Here is a tiny trained network, its code and every weight. The questions are about switching its units off for an input and a target symbol, where a switched-off unit gives its printed mean instead of its output.

import numpy as np


def w(rows, s, z=0):
    codes = np.array(rows[::2]) - 128.0
    scale = np.full(codes.shape[1], s)
    scale[-1] = z or s
    return codes * scale


def f(y):
    return y / 2 * (1 + np.tanh(0.7978845608 * (y + 0.044715 * y**3)))


def softmax(a):
    e = np.exp(a - a.max(-1, keepdims=True))
    return e / e.sum(-1, keepdims=True)


def log_softmax(a):
    a = a - a.max(-1, keepdims=True)
    return a - np.log(np.exp(a).sum(-1, keepdims=True))


def net(x, mask):
    ids = ['αβγζθξτφψω'.index(c) for c in x.split()]
    T = len(ids)
    res = E[ids] + P[:T]
    u = 0
    for l in range(2):
        r = res
        for j in range(3):
            rows = slice(3 * j, 3 * j + 3)
            q, k, v = (r @ M[l][rows].T for M in (Q, K, V))
            z = softmax(np.where(np.tri(T) > 0, q @ k.T / 3**0.5, -1e9)) @ v
            o = O[l][rows]
            res = res + np.where(mask[u + j], z, o[:, -1]) @ o[:, :-1]
        u += 3
        y = f(res @ A[l][:, :-1].T + A[l][:, -1])
        res = res + np.where(mask[u : u + 12], y, B[l][:, -1]) @ B[l][:, :-1]
        u += 12
    return log_softmax(res[-1] @ U[:, :-1].T + U[:, -1])


Q, K, V, O, A, B = {}, {}, {}, {}, {}, {}
E = w([
[118,135,179,131,100,159],'α',
[124,95,152,104,91,170],'β',
[74,84,46,183,165,155],'γ',
[86,154,168,105,70,169],'ζ',
[137,169,162,108,104,162],'θ',
[157,102,89,87,128,183],'ξ',
[138,152,114,56,113,184],'τ',
[180,109,41,184,252,116],'φ',
[218,158,193,83,197,137],'ψ',
[163,87,195,228,131,85],'ω',
],0.011)
P = w([
[182,106,155,139,65,193],'0',
[95,82,147,85,150,130],'1',
[80,231,166,197,183,255],'2',
[188,243,67,147,75,48],'3',
[38,101,154,59,186,22],'4',
[42,242,194,158,240,179],'5',
],0.0094)
Q[0] = w([
[67,110,128,110,116,114],'0.h1',
[185,112,87,135,11,70],'0.h1',
[85,50,153,110,149,100],'0.h1',
[160,115,116,78,66,110],'0.h2',
[153,194,160,119,125,151],'0.h2',
[137,125,99,154,29,126],'0.h2',
[110,91,88,127,51,106],'0.h3',
[156,153,102,175,157,174],'0.h3',
[86,164,155,87,141,157],'0.h3',
],0.013)
K[0] = w([
[117,146,12,123,147,107],'0.h1',
[141,56,123,141,97,214],'0.h1',
[35,117,61,147,193,120],'0.h1',
[127,117,94,46,105,191],'0.h2',
[198,186,180,107,121,107],'0.h2',
[152,109,90,130,75,186],'0.h2',
[95,110,90,119,100,240],'0.h3',
[205,140,127,170,98,90],'0.h3',
[97,112,94,100,114,37],'0.h3',
],0.011)
V[0] = w([
[126,163,254,79,129,123],'0.h1',
[58,176,78,136,95,126],'0.h1',
[90,182,86,91,92,125],'0.h1',
[71,83,124,205,74,80],'0.h2',
[184,140,80,120,196,108],'0.h2',
[35,45,64,242,198,97],'0.h2',
[109,86,61,12,114,166],'0.h3',
[85,80,140,129,20,111],'0.h3',
[127,172,139,58,181,68],'0.h3',
],0.0083)
O[0] = w([
[6,122,129,187,234,143,241],'0.h1',
[111,209,105,41,32,145,27],'0.h1',
[114,184,64,39,83,221,66],'0.h1',
[113,152,253,102,97,134,10],'0.h2',
[209,154,93,157,189,95,153],'0.h2',
[199,211,220,35,137,117,2],'0.h2',
[118,59,41,42,107,163,102],'0.h3',
[103,87,198,132,25,131,65],'0.h3',
[65,130,84,166,199,141,147],'0.h3',
],0.0061,0.0045)
A[0] = w([
[119,123,174,187,61,190,152],'0.n1',
[103,156,112,150,169,113,24],'0.n2',
[122,133,43,113,124,93,145],'0.n3',
[195,114,83,150,92,106,210],'0.n4',
[37,103,87,105,109,177,104],'0.n5',
[188,86,108,94,88,56,209],'0.n6',
[99,170,134,167,105,48,120],'0.n7',
[164,51,134,2,54,78,184],'0.n8',
[94,189,163,163,170,226,67],'0.n9',
[129,126,77,72,82,240,41],'0.n10',
[176,55,175,124,50,123,5],'0.n11',
[81,52,134,122,141,73,141],'0.n12',
],0.0074,0.0027)
B[0] = w([
[114,132,155,164,52,158,180],'0.n1',
[96,139,164,96,152,152,206],'0.n2',
[147,103,134,172,140,69,170],'0.n3',
[165,111,42,151,108,113,158],'0.n4',
[146,134,131,73,116,168,194],'0.n5',
[219,178,138,154,161,114,147],'0.n6',
[125,81,80,72,126,111,149],'0.n7',
[255,150,211,110,159,125,172],'0.n8',
[179,177,163,118,165,169,253],'0.n9',
[158,135,108,77,39,130,150],'0.n10',
[175,72,160,104,59,119,150],'0.n11',
[147,79,185,77,199,92,191],'0.n12',
],0.0073,0.0055)
Q[1] = w([
[142,96,176,2,171,186],'1.h1',
[182,222,146,126,92,171],'1.h1',
[119,152,56,177,68,124],'1.h1',
[186,97,144,32,142,89],'1.h2',
[142,61,38,198,99,53],'1.h2',
[143,229,51,134,61,123],'1.h2',
[135,173,143,107,180,156],'1.h3',
[127,151,44,198,124,100],'1.h3',
[159,100,87,198,116,81],'1.h3',
],0.0069)
K[1] = w([
[115,150,121,87,186,106],'1.h1',
[121,159,112,104,86,81],'1.h1',
[161,83,117,127,73,142],'1.h1',
[158,173,107,116,149,60],'1.h2',
[188,100,99,169,118,146],'1.h2',
[149,107,147,115,1,147],'1.h2',
[128,138,146,157,157,169],'1.h3',
[141,121,67,136,115,115],'1.h3',
[102,100,79,134,109,96],'1.h3',
],0.011)
V[1] = w([
[62,113,219,97,28,126],'1.h1',
[145,157,27,2,98,208],'1.h1',
[241,57,147,101,137,102],'1.h1',
[87,97,60,201,110,216],'1.h2',
[175,194,76,170,153,17],'1.h2',
[139,232,155,96,161,97],'1.h2',
[50,165,98,138,228,76],'1.h3',
[53,113,165,145,116,210],'1.h3',
[182,90,182,204,121,140],'1.h3',
],0.0071)
O[1] = w([
[121,89,191,81,134,209,12],'1.h1',
[128,182,59,86,114,188,1],'1.h1',
[254,132,139,93,101,105,210],'1.h1',
[74,147,128,131,240,105,161],'1.h2',
[116,94,86,169,91,105,115],'1.h2',
[129,104,121,176,70,177,100],'1.h2',
[154,120,171,69,58,167,167],'1.h3',
[205,147,103,129,144,83,159],'1.h3',
[111,157,55,95,154,133,237],'1.h3',
],0.0083,0.0091)
A[1] = w([
[115,10,123,38,169,163,104],'1.n1',
[172,180,254,140,135,220,77],'1.n2',
[164,149,115,201,158,83,141],'1.n3',
[211,176,89,204,151,104,158],'1.n4',
[176,79,41,111,111,97,114],'1.n5',
[251,187,121,149,52,167,211],'1.n6',
[104,223,75,91,135,185,24],'1.n7',
[185,130,124,148,187,42,4],'1.n8',
[35,192,76,94,196,219,246],'1.n9',
[181,64,132,151,20,97,118],'1.n10',
[199,104,238,38,72,86,21],'1.n11',
[19,103,58,150,153,16,108],'1.n12',
],0.0064,0.0034)
B[1] = w([
[33,172,190,131,196,229,162],'1.n1',
[84,9,150,52,81,73,202],'1.n2',
[64,110,101,60,84,168,240],'1.n3',
[50,182,179,53,140,141,254],'1.n4',
[25,157,176,161,92,93,190],'1.n5',
[120,201,228,149,131,40,206],'1.n6',
[167,105,30,62,23,144,156],'1.n7',
[74,107,63,108,53,188,248],'1.n8',
[147,107,87,253,48,128,208],'1.n9',
[92,102,139,196,35,183,176],'1.n10',
[202,106,51,173,194,253,188],'1.n11',
[239,69,85,119,179,109,239],'1.n12',
],0.0054,0.013)
U = w([
[33,158,231,130,164,100,205],'α',
[177,152,135,80,188,159,16],'β',
[196,158,129,146,112,125,235],'γ',
[33,106,119,85,97,181,5],'ζ',
[113,198,118,253,193,173,236],'θ',
[123,228,134,68,166,89,32],'ξ',
[141,135,49,104,90,177,26],'τ',
[50,111,120,126,52,116,169],'φ',
[119,89,96,93,154,58,231],'ψ',
[127,74,126,171,114,165,15],'ω',
],0.0055,0.0016)

Each question gives the input, a string of symbols that net reads in full, and the target symbol t.
The units are the heads (3 rows each of Q, K, V and O) and the neurons (one row each of A and B). Each row of codes is followed by its name. A weight is (code - 128) times the scale printed after its matrix; where a second scale follows, it is the last column's (O, A, B and U).
mask holds one flag per unit, layer by layer, with each layer's heads first. A switched-off unit (its flag False) gives its mean, the last column of its rows in O or B, instead of its output. The means were averaged over made-up inputs and are rounded, as every weight is.
A unit's drop is (log p(t) with every unit on - log p(t) with that unit switched off) / (log p(t) with every unit on - log p(t) with every unit switched off).
The circuit of an input: a set's keep is (log p(t) with only the set's units on - log p(t) with every unit switched off) / (log p(t) with every unit on - log p(t) with every unit switched off). Starting from the 12 units with the biggest drops (on a tie, the unit counted first), units are removed one at a time, each time the one whose removal leaves the highest keep (on an exact tie, the one counted first), for as long as the keep stays at least 0.8.
circuit, biggest first: the units of the circuit, biggest drop first
unit that matters most: the unit with the biggest drop
top k neurons: the k neurons with the biggest drops, biggest first
top k neurons in layer l: the k neurons of layer l with the biggest drops, biggest first
which heads matter: for each layer, one digit per head in row order, 1 if its drop is at least 0.15 and else 0, layers parted by /
input α ζ ψ α ω θ, target α: circuit, biggest first : [0.h2; 0.h3; 1.h1]
input γ φ β ω ψ β, target α: unit that matters most : 0.n9
input ζ ξ β ψ ω γ, target α: circuit, biggest first : [0.h2; 1.n12]
input γ ω ξ ζ, target γ: which heads matter : 111 / 110
input ψ β ζ, target θ: circuit, biggest first : [0.h2; 1.n9; 0.h1; 1.h2]
input ζ α γ α ω ψ, target α: circuit, biggest first : [0.h3; 1.h1; 1.n11]
input ζ γ ω β ω, target γ: circuit, biggest first : [0.h2; 0.h1; 1.h2; 0.n8]
input β β τ ζ, target β: which heads matter : 011 / 110
input ξ ω τ ζ, target ξ: top 2 neurons : [0.n8; 1.n6]
input ψ ψ ξ, target θ: top 3 neurons in layer 1 : [1.n2; 1.n9; 1.n7]
input β β ξ ψ τ τ, target θ: which heads matter : 010 / 100
input γ τ ψ γ β, target γ: top 2 neurons in layer 0 : [0.n6; 0.n8]
input ψ β ψ β β φ, target ξ: circuit, biggest first : [0.h2; 1.h1; 1.n4]
input γ ψ ψ θ θ, target ψ: which heads matter : 010 / 100
input θ θ τ γ ω ω, target α: circuit, biggest first : [0.h2; 1.n12]
input ω ξ ψ ζ α τ, target τ: which heads matter : 100 / 100
input γ ω φ ω τ ψ, target α: top neuron : [0.n9]
input φ β β φ β, target φ: top 3 neurons : [1.n10; 1.n5; 1.n8]
input ξ ω β, target α: which heads matter : 010 / 000
input ω τ ξ, target α: unit that matters most : 0.h3
input τ φ β β ω α, target α: top 2 neurons in layer 1 : [1.n2; 1.n6]
input ζ τ ω ψ ξ θ, target θ: which heads matter : 011 / 100
input ψ β ζ ω, target ψ: top 3 neurons : [1.n12; 0.n7; 0.n9]
input γ θ α ψ, target γ: top 3 neurons in layer 0 : [0.n8; 0.n11; 0.n6]
input φ β β, target ξ: top 2 neurons in layer 0 : [0.n9; 0.n4]
input ψ ζ ω β, target ψ: which heads matter : 110 / 010
input τ β ζ ω, target τ: top 2 neurons : [1.n7; 0.n10]
input ψ ω α γ ψ ω, target α: unit that matters most : 0.h2
input φ θ β ψ ζ, target ψ: top 2 neurons : [1.n12; 0.n12]
input ω ω ψ β, target ω: which heads matter : 111 / 100
